Below is a small trained network, with its code and all its weights. Each question gives an input and a target symbol and asks what happens when units are switched off, that is, made to give their printed mean instead of their output.

import numpy as np


def w(rows, s, z=0):
    codes = np.array(rows[::2]) - 128.0
    scale = np.full(codes.shape[1], s)
    scale[-1] = z or s
    return codes * scale


def f(y):
    return y / 2 * (1 + np.tanh(0.7978845608 * (y + 0.044715 * y**3)))


def softmax(a):
    e = np.exp(a - a.max(-1, keepdims=True))
    return e / e.sum(-1, keepdims=True)


def log_softmax(a):
    a = a - a.max(-1, keepdims=True)
    return a - np.log(np.exp(a).sum(-1, keepdims=True))


def net(x, mask):
    ids = ['Ψαεζηθμσω'.index(c) for c in x.split()]
    T = len(ids)
    res = E[ids] + P[:T]
    r = res
    for j in range(2):
        rows = slice(4 * j, 4 * j + 4)
        q, k, v = (r @ M[0][rows].T for M in (Q, K, V))
        z = softmax(np.where(np.tri(T) > 0, q @ k.T / 4**0.5, -1e9)) @ v
        o = O[0][rows]
        res = res + np.where(mask[j], z, o[:, -1]) @ o[:, :-1]
    y = f(res @ A[0][:, :-1].T + A[0][:, -1])
    res = res + np.where(mask[2:14], y, B[0][:, -1]) @ B[0][:, :-1]
    return log_softmax(res[-1] @ U[:, :-1].T + U[:, -1])


Q, K, V, O, A, B = {}, {}, {}, {}, {}, {}
E = w([
[211,150,144,68,180],'Ψ',
[211,174,138,29,206],'α',
[164,192,114,177,89],'ε',
[194,180,123,83,162],'ζ',
[172,98,30,156,102],'η',
[190,189,105,70,169],'θ',
[127,140,179,201,253],'μ',
[23,132,211,17,172],'σ',
[202,47,116,182,94],'ω',
],0.016)
P = w([
[46,131,189,72,71],'0',
[75,139,183,139,152],'1',
[87,142,170,58,59],'2',
[111,143,165,157,178],'3',
[130,151,147,59,59],'4',
[143,148,145,168,186],'5',
[168,156,130,64,64],'6',
[171,149,131,177,196],'7',
[200,164,112,75,71],'8',
[196,149,114,188,203],'9',
[229,168,100,78,82],'10',
[217,149,100,198,206],'11',
[254,165,86,90,81],'12',
],0.0082)
Q[0] = w([
[136,116,146,121,129],'H1',
[67,116,96,194,48],'H1',
[136,127,81,104,143],'H1',
[161,144,132,81,171],'H1',
[213,209,60,117,94],'H2',
[62,163,117,211,246],'H2',
[183,166,239,171,136],'H2',
[3,133,169,70,53],'H2',
],0.037)
K[0] = w([
[118,93,125,128,123],'H1',
[64,212,206,111,134],'H1',
[162,129,130,109,145],'H1',
[176,99,91,135,120],'H1',
[254,104,136,116,100],'H2',
[92,86,160,207,242],'H2',
[114,104,28,106,173],'H2',
[22,57,169,45,60],'H2',
],0.039)
V[0] = w([
[158,156,215,141,127],'H1',
[108,135,128,145,112],'H1',
[145,61,138,151,125],'H1',
[90,122,79,98,170],'H1',
[139,87,82,154,112],'H2',
[74,251,61,128,117],'H2',
[96,155,46,104,151],'H2',
[92,99,46,40,183],'H2',
],0.018)
O[0] = w([
[221,81,152,144,95,244],'H1',
[133,134,92,125,123,87],'H1',
[110,239,138,132,125,23],'H1',
[123,64,94,106,174,64],'H1',
[43,101,148,90,98,1],'H2',
[113,100,28,183,251,246],'H2',
[98,110,144,173,195,124],'H2',
[133,151,240,207,171,64],'H2',
],0.014,0.0038)
A[0] = w([
[115,85,117,249,86,135],'N1',
[138,157,148,113,216,64],'N2',
[112,85,89,178,88,158],'N3',
[86,103,131,189,74,214],'N4',
[100,169,134,91,220,111],'N5',
[147,123,171,86,147,1],'N6',
[115,122,80,161,72,82],'N7',
[142,148,127,140,193,115],'N8',
[91,86,118,247,85,32],'N9',
[91,187,108,143,156,138],'N10',
[164,106,104,150,111,128],'N11',
[135,158,96,184,84,169],'N12',
],0.02,0.014)
B[0] = w([
[174,129,106,117,208,234],'N1',
[75,149,54,55,123,230],'N2',
[99,113,162,195,106,247],'N3',
[83,71,136,93,160,170],'N4',
[253,62,143,167,126,220],'N5',
[115,95,126,239,155,143],'N6',
[153,218,97,107,182,202],'N7',
[98,123,197,165,101,231],'N8',
[112,208,144,137,38,169],'N9',
[70,197,126,110,147,200],'N10',
[118,112,108,86,93,255],'N11',
[125,84,132,157,106,207],'N12',
],0.031,0.022)
U = w([
[168,120,120,84,173,35],'Ψ',
[215,229,156,86,180,253],'α',
[140,175,77,127,175,72],'ε',
[174,145,158,172,111,6],'ζ',
[110,168,162,116,253,196],'η',
[114,222,147,129,108,161],'θ',
[143,151,108,101,79,138],'μ',
[90,136,112,127,129,84],'σ',
[104,181,101,36,161,191],'ω',
],0.0051,0.0033)

Each question gives the input, a string of symbols that net reads in full, and the target symbol t.
The units are the heads (4 rows each of Q, K, V and O) and the neurons (one row each of A and B). Each row of codes is followed by its name. A weight is (code - 128) times the scale printed after its matrix; where a second scale follows, it is the last column's (O, A, B and U).
mask holds one flag per unit, heads first, then neurons. A switched-off unit (its flag False) gives its mean, the last column of its rows in O or B, instead of its output. The means were averaged over made-up inputs and are rounded, as every weight is.
A unit's drop is (log p(t) with every unit on - log p(t) with that unit switched off) / (log p(t) with every unit on - log p(t) with every unit switched off).
The circuit of an input: a set's keep is (log p(t) with only the set's units on - log p(t) with every unit switched off) / (log p(t) with every unit on - log p(t) with every unit switched off). Starting from the 12 units with the biggest drops (on a tie, the unit counted first), units are removed one at a time, each time the one whose removal leaves the highest keep (on an exact tie, the one counted first), for as long as the keep stays at least 0.8.
units of the circuit, in order: the units of the circuit, biggest drop first
most important unit: the unit with the biggest drop
k most important neurons: the k neurons with the biggest drops, biggest first
which heads matter: for each layer, one digit per head in row order, 1 if its drop is at least 0.15 and else 0, layers parted by /
input ε Ψ ζ η α, target α: which heads matter	10
input σ ζ Ψ ω η α η ε Ψ ε η, target Ψ: most important unit	N1
input η ε ζ α σ η ε α ε ε, target α: which heads matter	11
input η ε ω η η η ε ζ, target α: units of the circuit, in order	[N5 H1 N10]
input η η ε α σ, target α: which heads matter	10
input θ Ψ μ ε η ε η ε ε ω ω, target ε: units of the circuit, in order	[N7 H2 N3]
input ε ε Ψ ζ ε ω η μ ε ω, target μ: which heads matter	01
input ε ε ε α ε ε ε Ψ ε ω Ψ ζ σ, target θ: 4 most important neurons	[N2 N10 N8 N1]
input ε ε Ψ θ ε ζ η ε η ω θ, target θ: which heads matter	10
input ω ζ ζ Ψ η η ω ω θ ω α η, target ω: which heads matter	01
input α ζ ω θ ω ε ε ε, target ε: which heads matter	11
input ε η ε σ η η ζ ε ω, target ζ: 4 most important neurons	[N2 N7 N3 N9]
input θ θ ε α ε θ η η, target θ: units of the circuit, in order	[N9 H2]
input η σ ω ε μ, target θ: 3 most important neurons	[N1 N5 N2]
input σ Ψ ε θ Ψ η ω ζ, target θ: units of the circuit, in order	[H1 N1]
input Ψ α ω θ η Ψ η, target η: most important unit	N1
input ε ζ ε, target ε: units of the circuit, in order	[N7 H2 N3]
input Ψ ζ α, target σ: 4 most important neurons	[N2 N6 N1 N7]
input ω ε Ψ η ε μ θ ε ω ζ Ψ μ α, target θ: 3 most important neurons	[N2 N10 N8]
input ζ η ε σ η ζ η η, target ζ: 4 most important neurons	[N2 N3 N7 N10]
input ζ ζ ε α η ε η η Ψ ζ ω, target Ψ: most important unit	N1
input η ε Ψ ε ε Ψ σ θ θ, target α: 2 most important neurons	[N5 N2]
input ε ζ η θ ω ζ Ψ ε, target ζ: 3 most important neurons	[N2 N10 N7]
input ε ε ε μ η μ ε ω Ψ ζ η ε η, target η: units of the circuit, in order	[N1 H2]
input ζ ε η η ε Ψ ω μ Ψ, target θ: 2 most important neurons	[N1 N5]
input σ θ ε Ψ ω ω, target Ψ: 3 most important neurons	[N1 N8 N2]
input ε ε ε Ψ Ψ η ε, target Ψ: most important unit	N3
input ω ε μ η η ε, target η: 4 most important neurons	[N1 N4 N5 N2]
input α ζ μ ε μ ε ε ε ω ω α ε, target ω: 3 most important neurons	[N7 N5 N4]
